Here is a tiny trained network, its code and every weight. The questions are about switching its units off for an input and a class, where a switched-off unit gives its printed mean instead of its output.

import numpy as np


def w(rows, s, z=0):
    codes = np.array(rows[::2]) - 128.0
    scale = np.full(codes.shape[1], s)
    scale[-1] = z or s
    return codes * scale


def norm(h):
    return h / np.sqrt((h * h).mean(-1, keepdims=True) + 1e-5)


def f(y):
    return np.maximum(y, 0)


def log_softmax(a):
    a = a - a.max(-1, keepdims=True)
    return a - np.log(np.exp(a).sum(-1, keepdims=True))


def net(x, mask):
    res = np.array(x, float).reshape(1, 4) / 4 @ E
    u = 0
    for l in range(3):
        y = f(norm(res) @ A[l][:, :-1].T + A[l][:, -1])
        res = res + np.where(mask[u : u + 4], y, B[l][:, -1]) @ B[l][:, :-1]
        u += 4
    return log_softmax(norm(res)[-1] @ U[:, :-1].T + U[:, -1])


A, B = {}, {}
E = w([
[120,191,88,142,248,62,88,72,167,133,117,113],'x0',
[210,92,172,43,152,173,135,87,196,89,137,87],'x1',
[182,171,94,210,111,109,124,216,190,79,157,202],'x2',
[184,123,88,99,150,110,3,95,167,60,125,27],'x3',
],0.0074)
A[0] = w([
[188,117,154,127,127,89,101,93,173,82,156,215,76],'0.n1',
[167,59,105,125,55,152,75,141,172,68,117,66,45],'0.n2',
[210,169,100,80,143,155,155,75,159,119,83,85,50],'0.n3',
[230,180,97,110,148,127,114,185,253,169,178,162,3],'0.n4',
],0.0055,0.0046)
B[0] = w([
[126,143,148,100,138,185,72,111,162,50,109,88,194],'0.n1',
[112,169,255,92,84,90,60,177,75,36,204,63,253],'0.n2',
[167,128,132,214,156,150,188,125,117,165,182,127,216],'0.n3',
[133,137,100,182,143,211,92,182,135,129,37,206,227],'0.n4',
],0.0096,0.0031)
A[1] = w([
[111,63,148,77,149,162,112,107,110,175,153,143,64],'1.n1',
[189,155,133,98,149,175,92,100,253,150,94,168,90],'1.n2',
[99,138,137,204,85,166,169,191,141,148,177,202,5],'1.n3',
[220,74,136,97,72,105,147,139,159,96,113,116,74],'1.n4',
],0.0074,0.0022)
B[1] = w([
[219,100,105,98,116,160,170,141,170,64,10,139,179],'1.n1',
[41,170,43,180,100,149,152,139,200,1,115,70,198],'1.n2',
[27,8,233,220,118,60,128,178,169,212,141,82,254],'1.n3',
[101,175,96,187,55,78,75,65,67,224,76,55,179],'1.n4',
],0.0069,0.0062)
A[2] = w([
[124,96,155,94,89,213,128,128,92,107,2,154,66],'2.n1',
[72,148,130,105,77,40,54,79,138,115,206,95,125],'2.n2',
[129,134,6,144,185,53,64,101,73,124,84,174,3],'2.n3',
[106,125,112,18,87,166,185,97,34,162,101,150,55],'2.n4',
],0.007,0.0029)
B[2] = w([
[165,177,94,136,255,155,156,125,92,150,131,201,222],'2.n1',
[217,126,108,34,43,130,131,143,59,190,196,161,253],'2.n2',
[161,192,41,198,96,81,115,99,126,254,154,140,199],'2.n3',
[125,145,107,29,118,161,89,162,171,35,108,251,216],'2.n4',
],0.0092,0.0046)
U = w([
[153,156,46,130,94,59,119,66,86,252,157,140,23],'0',
[112,184,92,196,149,158,82,161,216,52,112,144,150],'1',
[43,4,228,169,62,66,195,160,114,194,111,153,229],'2',
[125,115,136,32,170,177,181,104,99,128,56,238,177],'3',
[211,112,210,36,67,122,51,142,49,69,195,77,204],'4',
[135,90,150,112,169,138,220,30,172,128,127,48,1],'5',
],0.013,0.0024)

Each question gives the input, the list of numbers given to net, and the class t.
The units are the neurons (one row each of A and B). Each row of codes is followed by its name. A weight is (code - 128) times the scale printed after its matrix; where a second scale follows, it is the last column's (A, B and U).
mask holds one flag per neuron, layer by layer. A switched-off neuron (its flag False) gives its mean, the last column of its row in B, instead of its output. The means were averaged over made-up inputs and are rounded, as every weight is.
A unit's drop is (log p(t) with every unit on - log p(t) with that unit switched off) / (log p(t) with every unit on - log p(t) with every unit switched off).
The circuit of an input: a set's keep is (log p(t) with only the set's units on - log p(t) with every unit switched off) / (log p(t) with every unit on - log p(t) with every unit switched off). Starting from all 12 units, units are removed one at a time, each time the one whose removal leaves the highest keep (on an exact tie, the one counted first), for as long as the keep stays at least 0.8.
circuit, biggest first: the units of the circuit, biggest drop first
top k neurons: the k neurons with the biggest drops, biggest first
k most important neurons of layer l: the k neurons of layer l with the biggest drops, biggest first
drop of u: that unit's drop, to one decimal
input [6,0,-8,-1], class 3: top 2 neurons -> [1.n3; 2.n4]
input [3,3,-6,4], class 5: circuit, biggest first -> [0.n3]
input [-6,-6,-2,3], class 4: top 4 neurons -> [0.n4; 0.n3; 2.n2; 1.n3]
input [1,3,-3,0], class 5: 2 most important neurons of layer 0 -> [0.n3; 0.n4]
input [7,-6,1,-6], class 2: 2 most important neurons of layer 1 -> [1.n3; 1.n4]
input [1,-8,7,5], class 0: 2 most important neurons of layer 2 -> [2.n3; 2.n4]
input [-6,-4,5,4], class 4: top 2 neurons -> [0.n2; 2.n2]
input [0,-1,6,8], class 4: top 2 neurons -> [0.n2; 2.n2]
input [7,7,0,-2], class 1: top 2 neurons -> [1.n2; 0.n4]
input [-2,-4,4,8], class 4: drop of 0.n2 -> 0.3
input [0,1,5,7], class 4: drop of 2.n2 -> 0.2
input [7,-6,6,-8], class 2: drop of 1.n3 -> 0.5
